Below is a small trained network, with its code and all its weights. Each question gives an input and a target symbol and asks what happens when units are switched off, that is, made to give their printed mean instead of their output.

import numpy as np


def w(rows, s, z=0):
    codes = np.array(rows[::2]) - 128.0
    scale = np.full(codes.shape[1], s)
    scale[-1] = z or s
    return codes * scale


def norm(h):
    return h / np.sqrt((h * h).mean(-1, keepdims=True) + 1e-5)


def f(y):
    return np.maximum(y, 0)


def softmax(a):
    e = np.exp(a - a.max(-1, keepdims=True))
    return e / e.sum(-1, keepdims=True)


def log_softmax(a):
    a = a - a.max(-1, keepdims=True)
    return a - np.log(np.exp(a).sum(-1, keepdims=True))


def net(x, mask):
    ids = ['δζηξπτψ'.index(c) for c in x.split()]
    T = len(ids)
    res = E[ids] + P[:T]
    u = 0
    for l in range(2):
        r = norm(res)
        for j in range(2):
            rows = slice(3 * j, 3 * j + 3)
            q, k, v = (r @ M[l][rows].T for M in (Q, K, V))
            z = softmax(np.where(np.tri(T) > 0, q @ k.T / 3**0.5, -1e9)) @ v
            o = O[l][rows]
            res = res + np.where(mask[u + j], z, o[:, -1]) @ o[:, :-1]
        u += 2
        y = f(norm(res) @ A[l][:, :-1].T + A[l][:, -1])
        res = res + np.where(mask[u : u + 8], y, B[l][:, -1]) @ B[l][:, :-1]
        u += 8
    return log_softmax(norm(res)[-1] @ U[:, :-1].T + U[:, -1])


Q, K, V, O, A, B = {}, {}, {}, {}, {}, {}
E = w([
[2,150,172,106,127],'δ',
[102,78,207,94,111],'ζ',
[179,221,32,65,254],'η',
[106,90,150,200,136],'ξ',
[49,81,69,186,94],'π',
[180,206,169,231,182],'τ',
[215,56,68,106,80],'ψ',
],0.008)
P = w([
[39,24,62,105,172],'0',
[159,162,167,145,82],'1',
[24,182,174,114,108],'2',
[94,49,51,2,196],'3',
[179,135,73,106,153],'4',
[11,148,163,114,144],'5',
],0.007)
Q[0] = w([
[116,134,126,254,53],'0.h0',
[189,167,152,42,186],'0.h0',
[110,80,48,2,206],'0.h0',
[148,108,68,59,163],'0.h1',
[146,123,84,60,151],'0.h1',
[163,97,116,105,162],'0.h1',
],0.009)
K[0] = w([
[40,170,200,254,132],'0.h0',
[198,136,117,61,156],'0.h0',
[200,91,78,47,57],'0.h0',
[87,115,87,98,189],'0.h1',
[106,89,98,63,195],'0.h1',
[86,84,158,154,183],'0.h1',
],0.0093)
V[0] = w([
[81,155,141,106,111],'0.h0',
[109,177,144,233,3],'0.h0',
[142,138,136,130,162],'0.h0',
[161,74,132,167,200],'0.h1',
[126,150,59,127,117],'0.h1',
[72,25,100,66,217],'0.h1',
],0.0041)
O[0] = w([
[111,56,177,145,107,137],'0.h0',
[79,4,122,49,194,61],'0.h0',
[146,149,87,157,123,124],'0.h0',
[101,98,131,61,156,143],'0.h1',
[94,121,121,129,129,137],'0.h1',
[82,89,226,36,71,254],'0.h1',
],0.0038,0.0035)
A[0] = w([
[61,129,193,89,91,117],'0.n0',
[134,231,204,66,85,129],'0.n1',
[192,84,122,78,40,172],'0.n2',
[131,235,185,167,198,3],'0.n3',
[108,78,157,94,2,37],'0.n4',
[251,153,196,134,131,122],'0.n5',
[60,99,171,109,96,167],'0.n6',
[236,135,130,221,92,172],'0.n7',
],0.0071,0.0039)
B[0] = w([
[224,187,92,193,196,231],'0.n0',
[177,34,105,33,210,211],'0.n1',
[88,143,215,53,109,183],'0.n2',
[41,128,234,183,90,170],'0.n3',
[151,140,93,73,27,185],'0.n4',
[77,254,83,193,98,162],'0.n5',
[252,189,94,138,139,254],'0.n6',
[106,23,179,224,184,158],'0.n7',
],0.0059,0.0051)
Q[1] = w([
[93,168,255,204,106],'1.h0',
[186,192,112,88,195],'1.h0',
[166,94,84,205,156],'1.h0',
[114,70,89,51,73],'1.h1',
[138,175,210,24,188],'1.h1',
[202,208,98,158,161],'1.h1',
],0.0085)
K[1] = w([
[183,88,143,86,252],'1.h0',
[145,228,164,157,101],'1.h0',
[168,115,59,177,169],'1.h0',
[118,77,96,114,70],'1.h1',
[154,124,193,57,119],'1.h1',
[174,179,107,115,174],'1.h1',
],0.012)
V[1] = w([
[129,132,104,175,53],'1.h0',
[73,135,136,185,108],'1.h0',
[112,142,1,138,85],'1.h0',
[123,2,66,123,180],'1.h1',
[124,146,99,130,111],'1.h1',
[122,108,87,194,112],'1.h1',
],0.0056)
O[1] = w([
[98,85,108,90,52,39],'1.h0',
[153,135,87,61,3,4],'1.h0',
[107,30,13,99,126,167],'1.h0',
[234,232,169,51,102,99],'1.h1',
[144,120,147,100,121,140],'1.h1',
[171,147,177,72,241,14],'1.h1',
],0.0039,0.0017)
A[1] = w([
[91,164,142,158,187,81],'1.n0',
[110,41,189,91,124,203],'1.n1',
[107,32,250,123,80,83],'1.n2',
[2,116,186,37,136,85],'1.n3',
[164,163,222,123,53,44],'1.n4',
[143,100,187,236,133,122],'1.n5',
[5,129,234,134,66,83],'1.n6',
[70,90,56,126,183,3],'1.n7',
],0.0092,0.0044)
B[1] = w([
[116,112,81,102,105,252],'1.n0',
[100,122,102,125,213,204],'1.n1',
[102,132,185,160,192,180],'1.n2',
[139,5,166,133,157,207],'1.n3',
[89,189,154,102,83,172],'1.n4',
[133,96,106,78,87,229],'1.n5',
[177,227,151,101,110,175],'1.n6',
[129,134,187,192,71,189],'1.n7',
],0.012,0.0036)
U = w([
[87,32,169,126,187,182],'δ',
[123,169,164,44,43,136],'ζ',
[105,137,144,225,89,254],'η',
[254,141,147,159,183,75],'ξ',
[146,59,33,95,58,55],'π',
[53,205,230,133,166,117],'τ',
[32,208,59,133,207,51],'ψ',
],0.0077,0.0033)

Each question gives the input, a string of symbols that net reads in full, and the target symbol t.
The units are the heads (3 rows each of Q, K, V and O) and the neurons (one row each of A and B). Each row of codes is followed by its name. A weight is (code - 128) times the scale printed after its matrix; where a second scale follows, it is the last column's (O, A, B and U).
mask holds one flag per unit, layer by layer, with each layer's heads first. A switched-off unit (its flag False) gives its mean, the last column of its rows in O or B, instead of its output. The means were averaged over made-up inputs and are rounded, as every weight is.
A unit's drop is (log p(t) with every unit on - log p(t) with that unit switched off) / (log p(t) with every unit on - log p(t) with every unit switched off).
The circuit of an input: a set's keep is (log p(t) with only the set's units on - log p(t) with every unit switched off) / (log p(t) with every unit on - log p(t) with every unit switched off). Starting from the 12 units with the biggest drops (on a tie, the unit counted first), units are removed one at a time, each time the one whose removal leaves the highest keep (on an exact tie, the one counted first), for as long as the keep stays at least 0.8.
circuit, biggest first: the units of the circuit, biggest drop first
k most important neurons: the k neurons with the biggest drops, biggest first
k most important neurons of layer l: the k neurons of layer l with the biggest drops, biggest first
drop when u is switched off: that unit's drop, to one decimal
input η ξ η π ψ ψ, target ζ: circuit, biggest first	[0.n2 1.n4]
input ψ ξ τ π, target ζ: circuit, biggest first	[1.h1 1.h0]
input η ξ η δ τ, target η: 3 most important neurons of layer 0	[0.n5 0.n3 0.n7]
input π ξ δ, target ψ: 2 most important neurons of layer 1	[1.n0 1.n3]
input η ψ π τ, target δ: circuit, biggest first	[0.n6 0.n0]
input δ η δ η ξ, target δ: circuit, biggest first	[1.n5 0.n0 1.n2 0.n6]
input η δ δ τ, target ζ: circuit, biggest first	[0.n3 1.n5 0.h0 1.n0]
input δ τ δ π, target ζ: 3 most important neurons	[0.n6 0.n3 0.n5]
input τ δ η ψ, target δ: 4 most important neurons	[0.n2 0.n6 0.n0 1.n3]
input τ ψ δ η, target δ: 2 most important neurons of layer 0	[0.n6 0.n0]
input η ξ η τ η δ, target ψ: 3 most important neurons	[0.n0 0.n6 1.n0]
input ψ ξ ξ ξ δ π, target η: 2 most important neurons	[1.n7 0.n3]
input τ η ξ τ ζ, target ζ: 2 most important neurons of layer 0	[0.n2 0.n5]
input η ζ η, target δ: 2 most important neurons	[1.n3 0.n1]
input ψ ξ π τ, target ζ: most important neuron of layer 0	[0.n3]
input δ τ η ξ, target ζ: 2 most important neurons of layer 0	[0.n5 0.n3]
input η ζ ψ δ δ, target ξ: 2 most important neurons	[0.n6 0.n0]
input δ ξ ξ ψ, target δ: 3 most important neurons	[0.n2 0.n6 1.n3]
input δ δ ξ π ζ ψ, target ζ: 2 most important neurons	[0.n2 0.n4]
input ξ τ η ξ, target ζ: most important neuron	[0.n1]
input η τ η ξ ζ, target ζ: 3 most important neurons of layer 0	[0.n5 0.n2 0.n4]
input ψ η η ξ, target ξ: most important neuron	[0.n6]
input δ π δ δ δ, target ξ: 2 most important neurons	[0.n0 0.n6]
input π ξ η π ψ, target τ: 2 most important neurons of layer 0	[0.n2 0.n7]
input η δ ψ τ, target δ: drop when 0.n6 is switched off	0.6
